Below is a small trained network, with its code and all its weights. Each question gives an input and a target symbol and asks what happens when units are switched off, that is, made to give their printed mean instead of their output.

import numpy as np


def w(rows, s, z=0):
    codes = np.array(rows[::2]) - 128.0
    scale = np.full(codes.shape[1], s)
    scale[-1] = z or s
    return codes * scale


def f(y):
    return y / 2 * (1 + np.tanh(0.7978845608 * (y + 0.044715 * y**3)))


def softmax(a):
    e = np.exp(a - a.max(-1, keepdims=True))
    return e / e.sum(-1, keepdims=True)


def log_softmax(a):
    a = a - a.max(-1, keepdims=True)
    return a - np.log(np.exp(a).sum(-1, keepdims=True))


def net(x, mask):
    ids = ['ΓΔΠΦβζηθλξτω'.index(c) for c in x.split()]
    T = len(ids)
    res = E[ids] + P[:T]
    q, k, v = (res @ M[0].T for M in (Q, K, V))
    z = softmax(np.where(np.tri(T) > 0, q @ k.T / 4**0.5, -1e9)) @ v
    res = res + np.where(mask[0], z, O[0][:, -1]) @ O[0][:, :-1]
    y = f(res @ A[0][:, :-1].T + A[0][:, -1])
    res = res + np.where(mask[1:17], y, B[0][:, -1]) @ B[0][:, :-1]
    return log_softmax(res[-1] @ U[:, :-1].T + U[:, -1])


Q, K, V, O, A, B = {}, {}, {}, {}, {}, {}
E = w([
[117,123,166],'Γ',
[122,112,121],'Δ',
[112,123,163],'Π',
[113,121,160],'Φ',
[100,109,176],'β',
[121,108,207],'ζ',
[253,132,132],'η',
[108,147,217],'θ',
[58,105,83],'λ',
[133,130,88],'ξ',
[138,47,123],'τ',
[73,224,76],'ω',
],0.014)
P = w([
[8,101,179],'0',
[5,127,213],'1',
[12,145,189],'2',
[41,157,188],'3',
[55,136,180],'4',
[65,121,168],'5',
[78,133,174],'6',
[71,130,166],'7',
[82,144,173],'8',
[81,122,162],'9',
[82,118,156],'10',
[99,108,174],'11',
[65,100,166],'12',
[17,113,198],'13',
],0.0028)
Q[0] = w([
[18,6,215],'h1',
[141,91,67],'h1',
[140,163,163],'h1',
[19,126,109],'h1',
],0.011)
K[0] = w([
[253,189,85],'h1',
[124,172,183],'h1',
[114,96,95],'h1',
[194,115,126],'h1',
],0.013)
V[0] = w([
[29,211,152],'h1',
[254,219,50],'h1',
[113,10,36],'h1',
[46,217,47],'h1',
],0.008)
O[0] = w([
[44,184,164,191],'h1',
[220,221,73,3],'h1',
[84,28,2,73],'h1',
[27,192,53,105],'h1',
],0.0093,0.0039)
A[0] = w([
[153,90,135,128],'n1',
[153,137,81,239],'n2',
[134,98,140,71],'n3',
[182,95,232,124],'n4',
[150,148,92,226],'n5',
[75,59,184,67],'n6',
[181,14,12,162],'n7',
[90,82,156,84],'n8',
[199,132,7,146],'n9',
[199,242,57,112],'n10',
[125,154,87,254],'n11',
[154,97,137,100],'n12',
[108,152,46,108],'n13',
[254,52,101,134],'n14',
[168,4,118,167],'n15',
[123,99,35,37],'n16',
],0.0078,0.0046)
B[0] = w([
[160,94,131,136],'n1',
[206,206,80,136],'n2',
[132,94,100,120],'n3',
[159,129,231,246],'n4',
[182,197,115,136],'n5',
[93,93,55,254],'n6',
[155,165,214,146],'n7',
[112,101,62,192],'n8',
[138,119,29,131],'n9',
[91,13,48,137],'n10',
[173,247,141,158],'n11',
[150,78,128,125],'n12',
[109,106,163,119],'n13',
[4,113,100,181],'n14',
[202,96,98,180],'n15',
[82,74,154,112],'n16',
],0.023,0.0056)
U = w([
[94,117,118,43],'Γ',
[190,157,241,88],'Δ',
[237,183,71,191],'Π',
[92,118,131,15],'Φ',
[165,42,84,233],'β',
[96,114,140,1],'ζ',
[9,250,135,149],'η',
[170,102,173,148],'θ',
[74,72,96,38],'λ',
[30,77,228,140],'ξ',
[103,215,121,234],'τ',
[3,110,76,186],'ω',
],0.0052,0.0066)

Each question gives the input, a string of symbols that net reads in full, and the target symbol t.
The units are the heads (4 rows each of Q, K, V and O) and the neurons (one row each of A and B). Each row of codes is followed by its name. A weight is (code - 128) times the scale printed after its matrix; where a second scale follows, it is the last column's (O, A, B and U).
mask holds one flag per unit, heads first, then neurons. A switched-off unit (its flag False) gives its mean, the last column of its rows in O or B, instead of its output. The means were averaged over made-up inputs and are rounded, as every weight is.
A unit's drop is (log p(t) with every unit on - log p(t) with that unit switched off) / (log p(t) with every unit on - log p(t) with every unit switched off).
The circuit of an input: a set's keep is (log p(t) with only the set's units on - log p(t) with every unit switched off) / (log p(t) with every unit on - log p(t) with every unit switched off). Starting from the 12 units with the biggest drops (on a tie, the unit counted first), units are removed one at a time, each time the one whose removal leaves the highest keep (on an exact tie, the one counted first), for as long as the keep stays at least 0.8.
units of the circuit, in order: the units of the circuit, biggest drop first
most important unit: the unit with the biggest drop
k most important neurons: the k neurons with the biggest drops, biggest first
drop when u is switched off: that unit's drop, to one decimal
input β ω Δ ω θ Δ β λ λ τ ω ξ, target η: units of the circuit, in order -> (h1, n15, n11)
input θ τ λ, target β: units of the circuit, in order -> (h1, n15, n14)
input θ τ τ Π λ Π θ λ λ θ τ θ θ, target β: units of the circuit, in order -> (h1, n14, n15, n6)
input ζ ω θ Δ λ θ β Φ θ ω ξ, target η: units of the circuit, in order -> (h1, n15, n10)
input ω λ λ ζ, target ω: units of the circuit, in order -> (h1, n4)
input θ θ λ Δ η Φ λ θ Φ, target Δ: 3 most important neurons -> (n6, n4, n8)
input ω λ λ Δ η Δ, target Π: units of the circuit, in order -> (h1, n2, n5)
input θ θ λ ω θ ω Δ ζ, target η: units of the circuit, in order -> (h1, n15)
input Π θ θ β β ω τ β η Π θ θ Δ, target Δ: most important neuron -> (n6)
input β θ Δ θ θ θ Γ, target ξ: units of the circuit, in order -> (h1, n4, n2)
input η β θ τ β Φ θ λ θ λ θ β, target Δ: units of the circuit, in order -> (h1, n4)
input τ τ τ λ, target β: units of the circuit, in order -> (h1, n15)
input η λ Δ θ τ θ ζ θ τ, target Δ: units of the circuit, in order -> (h1, n7)
input θ ξ ω λ λ, target η: units of the circuit, in order -> (h1, n11, n15)
input τ λ Φ η τ Δ Φ λ β ζ Γ λ ξ, target Π: most important unit -> n14
input θ Π θ β ω Φ Φ ω η Φ θ, target Δ: 3 most important neurons -> (n4, n6, n8)
input λ Φ ζ, target ω: 3 most important neurons -> (n6, n8, n7)
input β λ θ, target ω: 2 most important neurons -> (n6, n8)
input ξ τ ω θ λ τ Φ θ β λ τ τ Π, target β: 2 most important neurons -> (n14, n15)
input θ τ Φ θ τ η, target Δ: most important unit -> n4
input Γ ζ ω θ, target η: drop when n10 is switched off -> 0.1
input θ θ θ Δ, target ξ: drop when n15 is switched off -> 0.2
input β λ β Γ, target ω: drop when h1 is switched off -> 1.5
